Below is a small trained network, with its code and all its weights. Each question gives an input and a target symbol and asks what happens when units are switched off, that is, made to give their printed mean instead of their output.

import numpy as np


def w(rows, s, z=0):
    codes = np.array(rows[::2]) - 128.0
    scale = np.full(codes.shape[1], s)
    scale[-1] = z or s
    return codes * scale


def f(y):
    return np.maximum(y, 0)


def softmax(a):
    e = np.exp(a - a.max(-1, keepdims=True))
    return e / e.sum(-1, keepdims=True)


def log_softmax(a):
    a = a - a.max(-1, keepdims=True)
    return a - np.log(np.exp(a).sum(-1, keepdims=True))


def net(x, mask):
    ids = ['Ξβδεζηπτφψ'.index(c) for c in x.split()]
    T = len(ids)
    res = E[ids] + P[:T]
    q, k, v = (res @ M[0].T for M in (Q, K, V))
    z = softmax(np.where(np.tri(T) > 0, q @ k.T / 3**0.5, -1e9)) @ v
    res = res + np.where(mask[0], z, O[0][:, -1]) @ O[0][:, :-1]
    y = f(res @ A[0][:, :-1].T + A[0][:, -1])
    res = res + np.where(mask[1:13], y, B[0][:, -1]) @ B[0][:, :-1]
    return log_softmax(res[-1] @ U[:, :-1].T + U[:, -1])


Q, K, V, O, A, B = {}, {}, {}, {}, {}, {}
E = w([
[126,134,123,115,136,105],'Ξ',
[161,165,162,88,76,106],'β',
[103,71,117,103,177,108],'δ',
[32,185,254,171,176,116],'ε',
[113,205,118,184,129,108],'ζ',
[144,149,173,118,133,106],'η',
[84,119,80,158,172,111],'π',
[144,85,170,65,141,102],'τ',
[96,146,127,167,179,111],'φ',
[132,81,124,76,136,108],'ψ',
],0.017)
P = w([
[184,148,87,114,190,177],'0',
[134,149,123,105,150,204],'1',
[124,180,124,74,208,107],'2',
[131,65,159,215,77,120],'3',
[96,191,147,84,168,122],'4',
[175,59,150,251,108,52],'5',
[100,131,162,130,163,206],'6',
[56,165,127,57,153,20],'7',
[45,88,176,169,35,114],'8',
[68,146,138,96,102,67],'9',
],0.013)
Q[0] = w([
[161,166,96,84,161,255],'H1',
[100,109,159,146,117,207],'H1',
[90,163,167,88,188,50],'H1',
],0.018)
K[0] = w([
[249,87,90,189,135,130],'H1',
[172,135,133,131,181,38],'H1',
[84,94,215,168,112,163],'H1',
],0.015)
V[0] = w([
[103,253,39,235,99,150],'H1',
[206,73,1,94,75,120],'H1',
[9,60,17,165,187,138],'H1',
],0.0099)
O[0] = w([
[31,51,252,70,125,153,106],'H1',
[119,114,122,121,133,19,4],'H1',
[219,109,234,139,226,103,149],'H1',
],0.012)
A[0] = w([
[141,74,104,114,132,152,253],'N1',
[106,95,161,164,150,4,201],'N2',
[67,103,169,142,119,76,77],'N3',
[78,107,174,127,113,128,105],'N4',
[81,135,128,131,128,181,38],'N5',
[106,127,105,133,82,10,190],'N6',
[118,105,134,178,125,129,180],'N7',
[160,164,117,127,159,139,112],'N8',
[143,144,103,96,141,169,114],'N9',
[175,104,179,142,162,124,123],'N10',
[137,104,132,173,118,158,207],'N11',
[134,138,74,124,106,126,102],'N12',
],0.012,0.0065)
B[0] = w([
[92,199,143,122,152,132,211],'N1',
[158,142,191,73,37,67,222],'N2',
[175,62,127,81,97,148,162],'N3',
[210,79,72,124,146,179,196],'N4',
[209,100,141,111,101,30,241],'N5',
[87,13,211,254,178,69,184],'N6',
[131,161,121,41,146,110,172],'N7',
[153,75,84,149,114,128,208],'N8',
[103,116,151,193,116,121,203],'N9',
[123,166,124,136,73,212,248],'N10',
[101,158,130,116,170,92,224],'N11',
[103,109,118,152,85,190,184],'N12',
],0.0083,0.011)
U = w([
[171,58,59,167,113,179,24],'Ξ',
[81,216,39,36,24,202,212],'β',
[254,193,46,61,132,108,86],'δ',
[88,165,144,150,241,240,214],'ε',
[153,27,82,78,101,153,73],'ζ',
[78,165,229,57,54,51,89],'η',
[35,184,168,47,183,18,254],'π',
[16,88,167,133,59,93,171],'τ',
[128,50,211,189,176,26,73],'φ',
[116,112,141,146,137,148,32],'ψ',
],0.0046,0.0047)

Each question gives the input, a string of symbols that net reads in full, and the target symbol t.
The units are the heads (3 rows each of Q, K, V and O) and the neurons (one row each of A and B). Each row of codes is followed by its name. A weight is (code - 128) times the scale printed after its matrix; where a second scale follows, it is the last column's (O, A, B and U).
mask holds one flag per unit, heads first, then neurons. A switched-off unit (its flag False) gives its mean, the last column of its rows in O or B, instead of its output. The means were averaged over made-up inputs and are rounded, as every weight is.
A unit's drop is (log p(t) with every unit on - log p(t) with that unit switched off) / (log p(t) with every unit on - log p(t) with every unit switched off).
The circuit of an input: a set's keep is (log p(t) with only the set's units on - log p(t) with every unit switched off) / (log p(t) with every unit on - log p(t) with every unit switched off). Starting from the 12 units with the biggest drops (on a tie, the unit counted first), units are removed one at a time, each time the one whose removal leaves the highest keep (on an exact tie, the one counted first), for as long as the keep stays at least 0.8.
units of the circuit, in order: the units of the circuit, biggest drop first
most important unit: the unit with the biggest drop
top k neurons: the k neurons with the biggest drops, biggest first
drop of u: that unit's drop, to one decimal
input δ ψ δ π δ, target η: most important unit : H1
input π π φ, target η: top 2 neurons : N2, N10
input Ξ π δ ψ η, target φ: top 2 neurons : N6, N10
input φ δ β Ξ ζ, target π: top 3 neurons : N10, N4, N12
input β ζ π δ ζ β τ ψ Ξ δ, target π: units of the circuit, in order : N10, N4, N8
input η η δ φ φ β δ ψ π, target φ: units of the circuit, in order : H1, N6
input ζ τ δ ζ φ τ β δ ζ ψ, target ζ: units of the circuit, in order : H1, N4, N3
input δ η π δ π η ζ φ, target ζ: units of the circuit, in order : H1, N4, N3
input ψ β π ψ δ ζ, target δ: units of the circuit, in order : H1, N7
input Ξ τ δ ε δ δ ζ φ, target ε: top 2 neurons : N2, N9
input ε φ δ π Ξ η, target ε: units of the circuit, in order : H1, N2
input δ β ζ φ β, target ε: units of the circuit, in order : N2, N5
input ζ Ξ β ζ, target τ: units of the circuit, in order : H1, N6
input φ β ψ ψ δ ε Ξ δ ζ δ, target ε: top 2 neurons : N2, N1
input δ δ δ π η ψ β τ π η, target η: units of the circuit, in order : H1, N2
input η δ ψ ζ β δ β η η δ, target β: units of the circuit, in order : H1
input π π η β, target β: top 2 neurons : N6, N5
input δ π π ψ π ζ, target η: units of the circuit, in order : H1, N2, N10
input ζ Ξ δ π ζ, target η: units of the circuit, in order : H1, N2
input φ δ π, target δ: top neuron : N6
input δ δ π ζ π ψ, target η: units of the circuit, in order : H1, N2, N10
input β τ ψ ε τ π β η τ, target β: top 2 neurons : N6, N1
input δ β β π φ η, target ε: top 2 neurons : N5, N2
input π ζ η ψ ζ, target φ: drop of H1 : 1.0
input δ ζ ζ δ δ τ π η ζ, target β: drop of H1 : 0.9
input δ φ δ β δ δ τ ε, target ε: drop of N7 : 0.0
